[[ 10  43  23   2  36  10  15 -28]
 [ 39  44  19  10  32  11 -13  -7]
 [  5  45 -23  24  18 -30   7  19]
 [ -8  29 -29  27  13 -27 -11  -8]
 [-20  28 -30  39  22   0   5  -1]
 [ 22   3 -35  -1   1 -28  29   0]
 [-25   2  10 -21 -10 -51  17  -8]
 [ 16   7  46 -29  -6 -21  12  -9]
 [  5  -2  -6  -5 -13  -1  29  54]
 [ 32 -36   1 -13 -12  23 -38  -8]]
:
[[ 10  43  23   2  36  10  15 -28]
 [  5  45 -23  24  18 -30   7  19]
 [-20  28 -30  39  22   0   5  -1]
 [-25   2  10 -21 -10 -51  17  -8]
 [  5  -2  -6  -5 -13  -1  29  54]]

[[ 30  55  59  40   5 -32 -54 -59 -38  -5  32  56  58  38   3 -33]
 [-35   1  35   7 -33 -14  30  22 -26 -27  18  32 -11 -35   3  34]
 [ 22  63  68  36 -15 -58 -70 -43   7  54  71  48   0 -49 -71 -53]
 [ 11  40  -5 -40  -1  40   6 -41 -10  39  16 -36 -20  34  25 -30]]
:
[[ 30  55  59  40   5 -32 -54 -59 -38  -5  32  56  58  38   3 -33]
 [ 22  63  68  36 -15 -58 -70 -43   7  54  71  48   0 -49 -71 -53]]

[[-12  34 -12  30  44]
 [ -3  61  20  22   2]
 [-12  48 -12  30  13]
 [-21  34 -12  15   2]
 [-21  61 -34  37  23]
 [ 32  20 -12  22  64]
 [  6 -21  31   0   2]
 [ 32  20  20  45  44]
 [  6 -21 -34   0   2]]
:
[[-12  34 -12  30  44]
 [-12  48 -12  30  13]
 [-21  61 -34  37  23]
 [  6 -21  31   0   2]
 [  6 -21 -34   0   2]]

[[  6   1 -15  34  35   3   2  -5  -5  12]
 [ -1 -19 -10  -4   2 -11  18  32  -5 -22]
 [  1  -1  -7   1  12  -3  14  16  -2  37]
 [  0  32  25  -1 -15  23 -39 -68  12   8]
 [  2  -1  -5  36  28  15 -14 -43   0 -52]
 [  1   2  -7   5  16   0  12  10  -1  41]]
:
[[  6   1 -15  34  35   3   2  -5  -5  12]
 [  1  -1  -7   1  12  -3  14  16  -2  37]
 [  2  -1  -5  36  28  15 -14 -43   0 -52]]

[[-33  19 -39  29   5 -21  58   0 -38  20  20]
 [ -6   3  -7   9  -2  -1   1   5   1  -1   4]
 [  5  -3   0   1  -9   8 -11   3  17  -6   0]
 [ -1   1  -8   3   1  -5  -1  -2  -6  -2   4]
 [ -5  -3  -5  11   8  -6   5  -3  -3  -1   0]]
:
[[-33  19 -39  29   5 -21  58   0 -38  20  20]
 [  5  -3   0   1  -9   8 -11   3  17  -6   0]
 [ -5  -3  -5  11   8  -6   5  -3  -3  -1   0]]

[[ 30  66  30  36  20  26  37  38  67  35]
 [-14 -20 -21 -12 -29 -12 -18 -30 -39 -12]
 [ 30  61  27  39  29  31  27  22  75  33]
 [ 10  43  10  13  18   5  23  35  63  16]
 [-36 -48 -46 -38 -43 -40 -36 -38 -54 -33]
 [ 38  58  33  37  31  49  34  23  56  37]
 [ 36  27  40  22  37  46  33  35  28  28]
 [ 59  29  70  42  51  71  43  40  21  43]
 [ 17  50  16  28  30  23  20  15  64  22]]
:
[[ 30  66  30  36  20  26  37  38  67  35]
 [ 30  61  27  39  29  31  27  22  75  33]
 [-36 -48 -46 -38 -43 -40 -36 -38 -54 -33]
 [ 36  27  40  22  37  46  33  35  28  28]
 [ 17  50  16  28  30  23  20  15  64  22]]
